Below are the code and all the weights of a small trained network. Each question names an input and a class and asks about switching units off, where a switched-off unit gives its printed mean instead of its output.

import numpy as np


def w(rows, s, z=0):
    codes = np.array(rows[::2]) - 128.0
    scale = np.full(codes.shape[1], s)
    scale[-1] = z or s
    return codes * scale


def f(y):
    return np.maximum(y, 0)


def log_softmax(a):
    a = a - a.max(-1, keepdims=True)
    return a - np.log(np.exp(a).sum(-1, keepdims=True))


def net(x, mask):
    res = np.array(x, float).reshape(1, 6) / 4 @ E
    y = f(res @ A[0][:, :-1].T + A[0][:, -1])
    res = res + np.where(mask, y, B[0][:, -1]) @ B[0][:, :-1]
    return log_softmax(res[-1] @ U[:, :-1].T + U[:, -1])


A, B = {}, {}
E = w([
[163,149,113,252,157,232],'x0',
[236,72,176,97,210,184],'x1',
[127,198,174,237,51,105],'x2',
[190,70,2,121,73,129],'x3',
[161,172,144,72,34,229],'x4',
[140,76,204,116,20,26],'x5',
],0.0072)
A[0] = w([
[144,125,204,75,109,150,216],'N0',
[209,82,125,164,173,180,101],'N1',
[148,105,83,61,48,101,189],'N2',
[217,115,153,161,115,167,160],'N3',
[90,134,169,183,105,48,127],'N4',
[104,129,144,189,75,15,138],'N5',
[87,196,71,187,131,193,118],'N6',
[141,77,66,46,74,88,131],'N7',
[105,144,127,104,117,115,5],'N8',
[109,115,182,88,133,97,164],'N9',
[182,163,133,193,113,185,194],'N10',
[113,136,229,70,156,98,87],'N11',
[100,198,146,131,107,161,180],'N12',
[91,112,119,80,255,105,135],'N13',
[163,135,105,174,168,202,207],'N14',
[131,107,37,161,175,164,154],'N15',
[99,151,190,109,39,158,151],'N16',
[159,113,133,114,232,147,210],'N17',
[81,206,122,167,81,134,245],'N18',
[114,116,82,131,172,120,76],'N19',
[101,80,117,73,215,113,208],'N20',
[143,86,93,62,64,87,151],'N21',
[102,109,150,169,78,19,197],'N22',
[91,128,154,190,99,40,104],'N23',
],0.0098,0.0026)
B[0] = w([
[162,89,203,62,98,142,210],'N0',
[217,82,116,214,146,154,224],'N1',
[125,78,42,49,110,73,225],'N2',
[231,89,130,111,79,166,210],'N3',
[132,187,163,178,30,76,228],'N4',
[80,158,143,201,21,20,252],'N5',
[86,204,23,124,128,207,243],'N6',
[161,62,38,56,158,23,222],'N7',
[159,132,128,120,113,111,144],'N8',
[172,171,154,78,104,73,195],'N9',
[183,167,110,127,75,208,242],'N10',
[163,224,207,59,131,67,217],'N11',
[104,161,139,81,116,172,211],'N12',
[62,128,191,150,252,83,244],'N13',
[175,125,69,189,149,212,246],'N14',
[88,61,72,197,163,181,216],'N15',
[70,53,164,57,33,174,229],'N16',
[162,143,177,189,253,113,240],'N17',
[59,211,112,104,66,168,247],'N18',
[84,88,125,168,154,118,165],'N19',
[86,116,154,144,254,41,233],'N20',
[166,78,40,58,112,39,217],'N21',
[118,115,131,184,31,32,254],'N22',
[108,174,164,217,28,55,227],'N23',
],0.007,0.0084)
U = w([
[147,175,238,101,200,85,99],'0',
[99,160,165,216,20,73,158],'1',
[58,210,53,124,113,213,93],'2',
[254,93,104,192,123,205,193],'3',
[67,66,123,206,216,127,6],'4',
[147,55,36,30,114,59,215],'5',
[118,83,218,37,62,187,86],'6',
],0.0082,0.0014)

Each question gives the input, the list of numbers given to net, and the class t.
The units are the neurons (one row each of A and B). Each row of codes is followed by its name. A weight is (code - 128) times the scale printed after its matrix; where a second scale follows, it is the last column's (A, B and U).
mask holds one flag per neuron, in row order. A switched-off neuron (its flag False) gives its mean, the last column of its row in B, instead of its output. The means were averaged over made-up inputs and are rounded, as every weight is.
A unit's drop is (log p(t) with every unit on - log p(t) with that unit switched off) / (log p(t) with every unit on - log p(t) with every unit switched off).
The circuit of an input: a set's keep is (log p(t) with only the set's units on - log p(t) with every unit switched off) / (log p(t) with every unit on - log p(t) with every unit switched off). Starting from the 12 units with the biggest drops (on a tie, the unit counted first), units are removed one at a time, each time the one whose removal leaves the highest keep (on an exact tie, the one counted first), for as long as the keep stays at least 0.8.
units of the circuit, in order: the units of the circuit, biggest drop first
unit that matters most: the unit with the biggest drop
k most important neurons: the k neurons with the biggest drops, biggest first
drop when u is switched off: that unit's drop, to one decimal
input [6,-4,-7,5,6,0], class 3: unit that matters most	N14
input [-4,-2,8,6,8,5], class 5: 3 most important neurons	(N2 N21 N7)
input [-5,3,8,3,8,4], class 5: units of the circuit, in order	(N2 N21)
input [1,7,2,1,7,5], class 6: units of the circuit, in order	(N16 N0)
input [-5,0,-6,-4,-3,5], class 0: 3 most important neurons	(N11 N13 N20)
input [5,-1,7,3,1,-2], class 2: 2 most important neurons	(N6 N18)
input [-4,4,-4,0,-5,4], class 0: 3 most important neurons	(N13 N20 N11)
input [7,-2,-4,1,-3,-7], class 4: 2 most important neurons	(N13 N15)
input [-1,7,-6,2,6,-5], class 3: 3 most important neurons	(N1 N3 N14)
input [6,-1,5,6,6,0], class 2: 3 most important neurons	(N6 N18 N17)
input [-3,2,3,-1,7,-5], class 6: 3 most important neurons	(N0 N16 N15)
input [2,4,3,-7,-1,-2], class 0: 3 most important neurons	(N11 N15 N17)
input [4,-5,3,-1,-5,-4], class 2: drop when N6 is switched off	0.5
input [-8,-4,4,6,-1,-1], class 5: units of the circuit, in order	(N7)
input [-8,-6,-5,-3,-8,-7], class 4: drop when N19 is switched off	0.3
input [-1,-6,6,-4,-1,-7], class 2: drop when N6 is switched off	0.5
input [5,3,0,7,3,7], class 5: drop when N7 is switched off	0.4
input [0,2,2,-2,5,-4], class 2: 2 most important neurons	(N6 N12)
